Below is a small trained network, with its code and all its weights. Each question gives an input and a class and asks what happens when units are switched off, that is, made to give their printed mean instead of their output.

import numpy as np


def w(rows, s, z=0):
    codes = np.array(rows[::2]) - 128.0
    scale = np.full(codes.shape[1], s)
    scale[-1] = z or s
    return codes * scale


def f(y):
    return np.maximum(y, 0)


def log_softmax(a):
    a = a - a.max(-1, keepdims=True)
    return a - np.log(np.exp(a).sum(-1, keepdims=True))


def net(x, mask):
    res = np.array(x, float).reshape(1, 8) / 4 @ E
    y = f(res @ A[0][:, :-1].T + A[0][:, -1])
    res = res + np.where(mask, y, B[0][:, -1]) @ B[0][:, :-1]
    return log_softmax(res[-1] @ U[:, :-1].T + U[:, -1])


A, B = {}, {}
E = w([
[144,102,116,147,110,126,118,116,118,128,121,125],'x0',
[58,106,235,226,213,56,79,109,75,156,54,117],'x1',
[103,140,42,115,123,49,99,68,165,191,145,187],'x2',
[102,77,161,47,37,21,179,177,126,84,73,182],'x3',
[102,201,140,79,34,107,69,94,127,163,99,39],'x4',
[143,163,37,95,180,54,56,145,149,2,97,119],'x5',
[130,168,95,141,75,157,46,222,92,204,85,196],'x6',
[191,217,170,159,71,84,121,103,98,98,169,192],'x7',
],0.0086)
A[0] = w([
[174,95,95,157,182,141,207,132,92,126,111,216,153],'n0',
[177,193,128,136,169,157,88,132,178,146,164,91,83],'n1',
[103,132,120,128,95,105,179,143,142,110,96,136,46],'n2',
[117,181,116,96,95,98,132,67,107,137,94,26,107],'n3',
[113,156,134,147,171,102,97,119,103,175,71,165,106],'n4',
[104,141,103,99,155,91,107,178,110,90,145,118,120],'n5',
[140,104,128,145,75,141,158,88,117,188,100,99,208],'n6',
[99,111,153,183,171,73,114,137,51,158,100,114,98],'n7',
[152,92,156,86,93,75,140,185,160,106,85,159,82],'n8',
[124,137,91,171,158,199,114,83,110,161,146,143,66],'n9',
[97,167,99,92,92,174,80,159,97,163,63,138,72],'n10',
[132,163,108,95,117,93,114,65,138,184,100,118,185],'n11',
[140,147,172,120,132,183,151,174,109,66,114,85,254],'n12',
[145,35,95,125,128,126,101,110,101,132,105,110,186],'n13',
[107,113,113,121,126,166,77,156,156,144,105,161,140],'n14',
[105,171,110,118,103,170,162,136,117,115,138,128,75],'n15',
[165,135,109,59,143,168,131,111,151,123,144,129,75],'n16',
[143,162,144,112,126,142,120,91,91,83,158,174,95],'n17',
[169,121,146,141,117,147,87,189,100,134,137,138,164],'n18',
[118,92,149,94,114,101,125,196,107,76,126,171,125],'n19',
[104,155,153,106,83,152,111,145,125,104,107,36,165],'n20',
[133,124,112,100,89,200,113,117,176,92,122,178,80],'n21',
[141,155,138,133,131,95,119,118,86,102,162,159,132],'n22',
[94,96,165,105,94,82,135,135,119,114,136,193,88],'n23',
[117,187,77,105,182,146,129,105,98,94,103,131,111],'n24',
[115,134,181,103,124,159,207,104,130,245,151,165,144],'n25',
[144,116,167,94,133,99,162,67,187,97,168,70,88],'n26',
[124,171,129,200,169,185,119,134,120,113,162,142,130],'n27',
[183,183,167,164,72,98,114,106,121,98,140,144,177],'n28',
[196,172,164,177,112,91,146,98,130,108,151,182,125],'n29',
[175,116,76,125,123,176,124,109,126,125,144,122,94],'n30',
[167,120,105,109,150,127,117,114,137,102,90,133,71],'n31',
[145,106,124,109,123,154,163,139,120,174,145,128,117],'n32',
[51,61,84,75,172,150,133,186,189,161,98,61,119],'n33',
[77,111,70,164,138,101,135,101,185,152,188,194,205],'n34',
[167,157,124,147,82,174,68,226,126,128,113,195,98],'n35',
[103,103,133,144,134,123,196,54,138,75,171,106,101],'n36',
[162,159,91,81,156,119,116,130,159,120,72,138,113],'n37',
[89,142,103,138,120,143,100,203,122,164,127,184,113],'n38',
[91,87,123,91,92,109,181,142,128,144,122,169,95],'n39',
[159,101,91,97,73,164,141,177,140,138,213,149,99],'n40',
[71,121,121,95,111,101,90,89,194,157,166,151,195],'n41',
[179,143,80,141,168,70,69,169,162,69,74,87,95],'n42',
[163,132,99,172,174,145,57,108,164,140,159,129,103],'n43',
[136,146,103,100,108,161,127,157,157,141,135,143,69],'n44',
[56,159,176,163,172,109,93,108,89,88,104,117,58],'n45',
[194,137,86,82,80,157,151,116,157,83,144,97,108],'n46',
[133,96,103,153,186,125,146,171,129,99,151,184,91],'n47',
],0.011,0.0058)
B[0] = w([
[188,216,139,4,210,198,35,198,93,111,181,193,225],'n0',
[149,116,168,100,111,88,133,93,144,181,176,33,209],'n1',
[168,108,130,54,131,74,186,122,126,156,124,57,150],'n2',
[182,141,138,70,175,166,79,181,76,219,139,192,212],'n3',
[177,130,141,130,139,134,173,95,118,55,78,110,195],'n4',
[116,56,165,187,71,98,82,150,117,136,160,112,179],'n5',
[91,115,136,127,152,122,42,188,102,85,139,116,209],'n6',
[160,236,171,180,131,174,158,117,154,97,65,127,219],'n7',
[168,133,133,75,106,71,148,92,154,163,198,51,192],'n8',
[104,159,174,72,108,40,149,120,114,176,142,37,203],'n9',
[194,83,93,102,150,96,138,101,118,171,125,187,192],'n10',
[80,139,151,39,153,227,88,127,136,67,123,151,201],'n11',
[35,66,90,102,84,214,109,16,166,45,177,145,240],'n12',
[90,150,94,112,113,196,161,177,212,117,131,99,176],'n13',
[141,76,88,125,179,104,124,89,179,121,134,160,174],'n14',
[135,162,127,140,116,105,118,128,96,116,68,136,161],'n15',
[146,143,175,163,101,91,184,133,153,130,64,155,183],'n16',
[135,155,66,190,112,94,116,133,172,151,137,132,179],'n17',
[128,17,104,122,174,144,107,73,156,121,153,119,189],'n18',
[104,131,168,71,104,106,116,95,140,118,120,91,196],'n19',
[151,178,151,38,141,231,108,137,147,96,186,204,208],'n20',
[176,160,196,161,126,116,153,131,116,85,58,121,183],'n21',
[122,112,95,171,81,141,137,159,195,137,146,106,182],'n22',
[175,129,138,78,131,70,133,104,152,120,152,21,186],'n23',
[130,49,134,131,110,129,122,169,73,117,152,110,185],'n24',
[68,86,135,232,45,89,53,196,49,118,141,144,248],'n25',
[166,72,59,180,228,44,87,45,108,231,58,180,206],'n26',
[125,107,153,56,111,104,135,102,156,130,154,83,218],'n27',
[84,159,44,123,102,171,154,173,213,148,165,163,226],'n28',
[90,140,54,176,168,142,167,201,240,146,159,111,219],'n29',
[170,182,178,123,85,77,123,116,148,83,97,134,188],'n30',
[97,106,156,140,116,95,134,183,83,143,121,129,154],'n31',
[117,174,152,180,132,90,110,136,114,100,147,126,175],'n32',
[93,182,67,187,143,143,186,207,254,189,144,137,222],'n33',
[68,114,154,125,135,194,108,49,128,36,132,125,227],'n34',
[146,102,106,182,175,132,103,48,153,181,118,153,229],'n35',
[151,25,76,127,196,65,68,92,111,194,66,157,208],'n36',
[98,116,141,172,108,91,111,157,86,85,131,122,180],'n37',
[117,31,107,123,158,75,128,47,141,182,97,132,194],'n38',
[126,160,147,94,55,83,99,118,123,148,114,55,180],'n39',
[128,144,179,161,84,155,151,127,140,109,85,135,222],'n40',
[93,148,119,111,134,186,142,85,138,34,132,145,201],'n41',
[124,75,147,207,66,87,79,209,40,123,180,134,223],'n42',
[126,135,137,74,106,74,139,127,140,127,152,58,207],'n43',
[177,142,167,162,118,91,159,132,133,114,62,132,173],'n44',
[176,186,188,189,123,141,178,106,119,117,64,133,206],'n45',
[131,170,153,190,135,136,127,135,86,90,46,101,228],'n46',
[191,170,140,51,185,175,83,182,74,154,112,180,194],'n47',
],0.0061,0.013)
U = w([
[137,139,163,80,102,108,142,110,127,170,151,6,82],'0',
[162,53,104,156,160,112,127,71,125,193,79,183,98],'1',
[162,177,187,177,114,146,175,139,122,95,31,129,91],'2',
[77,82,155,185,83,118,95,209,54,122,163,128,116],'3',
[154,176,147,46,148,180,102,180,98,150,145,196,120],'4',
[88,156,64,167,123,155,183,195,224,159,150,121,114],'5',
[103,115,146,120,121,155,109,117,152,99,124,118,255],'6',
[59,91,140,99,120,186,133,65,140,31,146,136,116],'7',
],0.011)

Each question gives the input, the list of numbers given to net, and the class t.
The units are the neurons (one row each of A and B). Each row of codes is followed by its name. A weight is (code - 128) times the scale printed after its matrix; where a second scale follows, it is the last column's (A, B and U).
mask holds one flag per neuron, in row order. A switched-off neuron (its flag False) gives its mean, the last column of its row in B, instead of its output. The means were averaged over made-up inputs and are rounded, as every weight is.
A unit's drop is (log p(t) with every unit on - log p(t) with that unit switched off) / (log p(t) with every unit on - log p(t) with every unit switched off).
The circuit of an input: a set's keep is (log p(t) with only the set's units on - log p(t) with every unit switched off) / (log p(t) with every unit on - log p(t) with every unit switched off). Starting from the 12 units with the biggest drops (on a tie, the unit counted first), units are removed one at a time, each time the one whose removal leaves the highest keep (on an exact tie, the one counted first), for as long as the keep stays at least 0.8.
units of the circuit, in order: the units of the circuit, biggest drop first
most important unit: the unit with the biggest drop
k most important neurons: the k neurons with the biggest drops, biggest first
drop of u: that unit's drop, to one decimal
input [-4,1,8,-1,-8,-6,2,-2], class 4: 2 most important neurons -> n0; n47
input [-5,1,1,4,7,1,-1,8], class 5: most important unit -> n28
input [-5,2,-4,-5,3,5,-6,7], class 5: units of the circuit, in order -> n28; n29
input [2,7,5,-7,-3,3,4,3], class 0: units of the circuit, in order -> n43; n9
input [1,6,-8,8,2,-6,0,4], class 0: 3 most important neurons -> n23; n8; n34
input [4,2,-2,4,-4,-5,-3,5], class 3: 4 most important neurons -> n25; n33; n20; n13
input [-6,-1,2,8,3,4,-8,8], class 0: 4 most important neurons -> n8; n23; n33; n2
input [-2,-3,0,5,8,-2,7,-5], class 4: 4 most important neurons -> n20; n26; n11; n36
input [-7,0,0,-8,7,8,5,6], class 0: 2 most important neurons -> n1; n25
input [2,8,-3,4,8,-3,-3,-3], class 2: 4 most important neurons -> n45; n7; n0; n47
input [-2,-8,-4,-7,2,6,7,7], class 2: 3 most important neurons -> n46; n21; n40
input [-3,-4,-8,8,-4,1,2,7], class 0: 3 most important neurons -> n8; n23; n19
input [-6,-7,-6,-2,-5,4,2,-7], class 2: 2 most important neurons -> n21; n46
input [4,4,8,-6,8,-4,-6,4], class 4: 3 most important neurons -> n3; n11; n12
input [0,-3,-7,4,2,4,2,-5], class 7: most important unit -> n12
input [-7,8,0,-2,8,-2,-5,-1], class 2: 3 most important neurons -> n45; n7; n0
input [-5,0,7,5,-3,-6,2,-6], class 7: 2 most important neurons -> n34; n41
input [1,7,4,0,5,1,-7,-1], class 1: 4 most important neurons -> n26; n36; n3; n46
input [-7,-5,7,-4,-8,-3,1,6], class 4: 2 most important neurons -> n0; n47
input [6,-1,-5,-1,5,6,7,5], class 1: units of the circuit, in order -> n35; n10
input [-2,-5,7,0,-8,5,-1,-2], class 4: units of the circuit, in order -> n0
input [-1,-4,4,-4,-4,-6,-8,-6], class 1: drop of n36 -> 1.3
input [-4,0,5,0,8,7,-7,2], class 4: drop of n11 -> 0.5
input [7,-7,6,1,3,-6,5,-7], class 2: drop of n29 -> 0.1
input [2,-3,-2,8,-6,0,3,7], class 0: drop of n18 -> 0.0
